Each row, then roughly how far along a hidden order it lies, from 0 to 20:
[  1  -9  -2  -5   7  -2 -11   6  -9   0  -7  -2  -1  -6   1  -1   1  15
  24   1 -11  -4   9  -5  10 -20  -1 -14  -2  -3   1   8  -7   3   0  -5
  -9]	15
[  2  -1 -12  -8  34  -7 -10   9  -8  -5  -8   4  -3  -7   7   6  -6  28
  25  -1 -21  -5   7  -5   1 -32 -16 -21  -6  -9  -6   7 -19   5  -1  -2
 -14]	20
[  0  -1   2   4   8   6  11   9   9  -8  16   0  -2  -1  13  -2  -2  -2
  13  -2   2  -1  -1   1 -13  18 -16  23   2  -9   4  -7  -4   2  -4  10
  13]	6
[  1  11 -15  -2  47  -7   1  11   0  -9   0   5   1  -7  14   7  -2  16
  11  -1 -25  -5   5   2 -15 -12 -22   2  -4 -14  -9   7 -22   9  -5   2
  -1]	15
[  0 -20  13   5 -40  11   6   5   4   0  12  -7  -4   2   6 -11  -1  -8
   9  -1  19   0   0  -3   4  20   4  23   3   5  13  -9  11  -2  -2   3
  13]	3
[  1  -5  -6  -3  19  -3  -8   9  -7  -3  -7   1   0  -7   5   4   0  16
  21   0 -14  -6   8  -2   2 -19  -6 -12  -3  -5  -2   9 -12   4  -1  -3
  -8]	15
[ -2 -17  15   5 -38  10   9   4   6   0  17  -8  -3   4   6 -11   1 -15
  -2   0  20   1   0   0   0  24   5  31   4   4  11  -8  16   1  -2   1
  19]	0
[  1  -7  -6  -6  13  -1 -11   7  -9  -1  -7   0  -1  -6   3   1  -1  18
  23   1 -14  -5   8  -4   8 -23  -7 -17  -3  -4  -1   8 -12   4  -1  -4
 -10]	17
[ 0 -5  0  2  5  4 -1  8  2 -4  5  0  0 -4  6 -2  1  7 24 -1 -3 -1  4 -2
 -2  0 -9  5  2 -7  4  0 -4  0 -2  4  3]	10
[  0  18 -18   1  63  -8   7  13   4 -12   5   8   1  -7  18   9  -2  13
   3  -1 -32  -4   4   6 -25  -5 -29   1  -3 -22 -11   4 -27  11  -7   5
   5]	14
[ -1 -17  13   4 -30  10   8   4   6  -2  16  -6  -3   3   9 -10  -1 -10
   2  -1  16   1  -1  -1  -1  24   2  27   2   4  12 -10   9   0  -2   4
  16]	2
[  1  -4  -5  -2  15  -1  -7   8  -5  -3  -3   0   0  -6   5   1   1  13
  22   0 -12  -4   7  -2   1  -9  -6  -3   0  -7  -1   6 -10   4  -2  -2
  -5]	13
[ -1 -27  19   3 -53  12   4   1   2   5  13 -10  -4   4   2 -16   1 -13
   6   0  23   1   1  -3   7  21  11  25   3  10  27  -9  20  -3   0  -1
  13]	1
[  0  12 -15   0  46  -5   3  12   1  -9   3   5   1  -6  13   9  -1  11
   7  -1 -23  -4   6   3 -18  -6 -21  -1  -2 -18  -8   5 -20   9  -6   3
   0]	14
[  1 -21   7  -3 -18   3 -13   4 -10   3  -8  -5  -1  -5  -3  -8   3  11
  35   1  -2  -2   9  -7  19 -14   9 -14   2   4   8   8   3  -2   2  -5
 -11]	12
[ -1 -19  14   4 -40  10   8   3   5   1  15  -8  -3   3   7 -12   0 -13
   3  -1  18   1   0  -1   2  25   5  30   4   7  13  -9  15   0  -2   2
  16]	0
[ -1 -20  15   5 -51  11   8   4   4   2  15  -9  -3   4   7 -12   1 -13
   3   0  21   1   1  -1   2  24   6  30   4   7  14  -9  17  -1  -2   1
  16]	0
[  2  -1 -11  -7  32  -6  -6   9  -7  -4  -6   3  -1  -8   7   5  -3  24
  21   0 -19  -5   7  -3   0 -26 -14 -17  -5  -8  -6   7 -17   6  -3  -2
 -12]	18
[ 0 -5 -2  2 -3  4  1  8  2 -5  5  0  0 -4  6 -2  1  6 23 -1 -2 -1  5 -1
 -3  1 -9  9  3 -7  2  1 -5  1 -2  5  2]	10
[ 1 -3 -1  1  5  1 -4  8 -1 -4  1  0  0 -5  5 -2  1 10 22  0 -5 -2  6 -2
 -1 -5 -7  0  2 -8  2  3 -4  2 -1  2 -2]	11
[  1   0  -6  -1  24  -2  -3   8  -2  -5   0   4   1  -5   7   1   1  12
  24   0 -14  -3   7  -1  -4  -7 -10   0   0 -10  -1   7 -13   5  -2   1
  -3]	13
[  2  -2 -10  -7  31  -5  -8   9  -8  -4  -7   3  -1  -8   6   5  -3  19
  25   0 -19  -5   8  -3   2 -24 -12 -17  -5  -8  -5   8 -16   6  -2  -2
 -11]	18
[  2  -9  -5  -6  14  -3 -12   7  -9  -1  -9   1  -1  -7   2   1  -1  19
  29   1 -12  -5   8  -4  10 -24  -3 -17  -3  -4  -1   9 -11   3  -1  -5
 -14]	17
[  1  -1  -5   0  17   1  -4  11  -1  -4   1   1   1  -5   6   0   2  11
  22   0 -12  -3   6  -1  -2  -6 -10   6   1 -10   0   4  -8   4  -2   1
  -2]	12
[  0   2  -3   2  16   2   0  10   2  -6   4   1   0  -4   9   0   1   6
  22  -1 -11  -2   5   0  -7   0 -13   8   2 -11  -1   2 -13   3  -3   5
   3]	11
[ -1 -22  17   1 -40  12   6   4   4   1  15  -8  -4   3   5 -13   0 -12
   8  -1  31   1   0  -3   3  22   6  24   4   7  15  -9  13  -2  -1   2
  15]	2
[ -1 -16  10   2 -29  11   6   5   5  -1  14  -5  -3   1   8 -10  -1  -5
  10  -1  16   1   0  -3   1  16  -2  23   3   2  14  -7   9  -1  -2   5
  12]	4
[  2  -6  -7  -8  26  -5 -10   8 -10  -2  -9   2  -2  -7   5   4  -4  25
  24   0 -19  -5   8  -5   8 -30 -10 -19  -5  -7  -3   8 -16   5  -1  -2
 -14]	20
[  0   3  -4   2  16   2   5  10   5  -7   9   2   0  -3  11   0   0   5
  17  -1 -10  -1   4   0 -14  10 -15  15   2 -12   0  -1 -10   3  -3   7
   6]	10
[  2 -10  -6  -8  20  -4 -12   7 -10  -2 -11   2  -2  -7   3   4  -3  26
  27   0 -18  -5   7  -6   9 -28  -8 -20  -5  -6  -2   8 -18   3  -1  -4
 -15]	19
[  2  -3  -9  -8  30  -7  -8   8  -9  -4  -9   2  -2  -7   5   4  -4  26
  25   0 -21  -4   7  -4   5 -28 -11 -20  -5  -8  -6   8 -16   5  -1  -2
 -14]	19
[ 1 -8  3 -1 -1  2 -8  7 -6 -1 -3 -2  0 -4  1 -4  2 10 28  1 -6 -3  7 -4
  7 -8  0 -2  1 -3  3  5 -6  1  0 -1 -5]	12
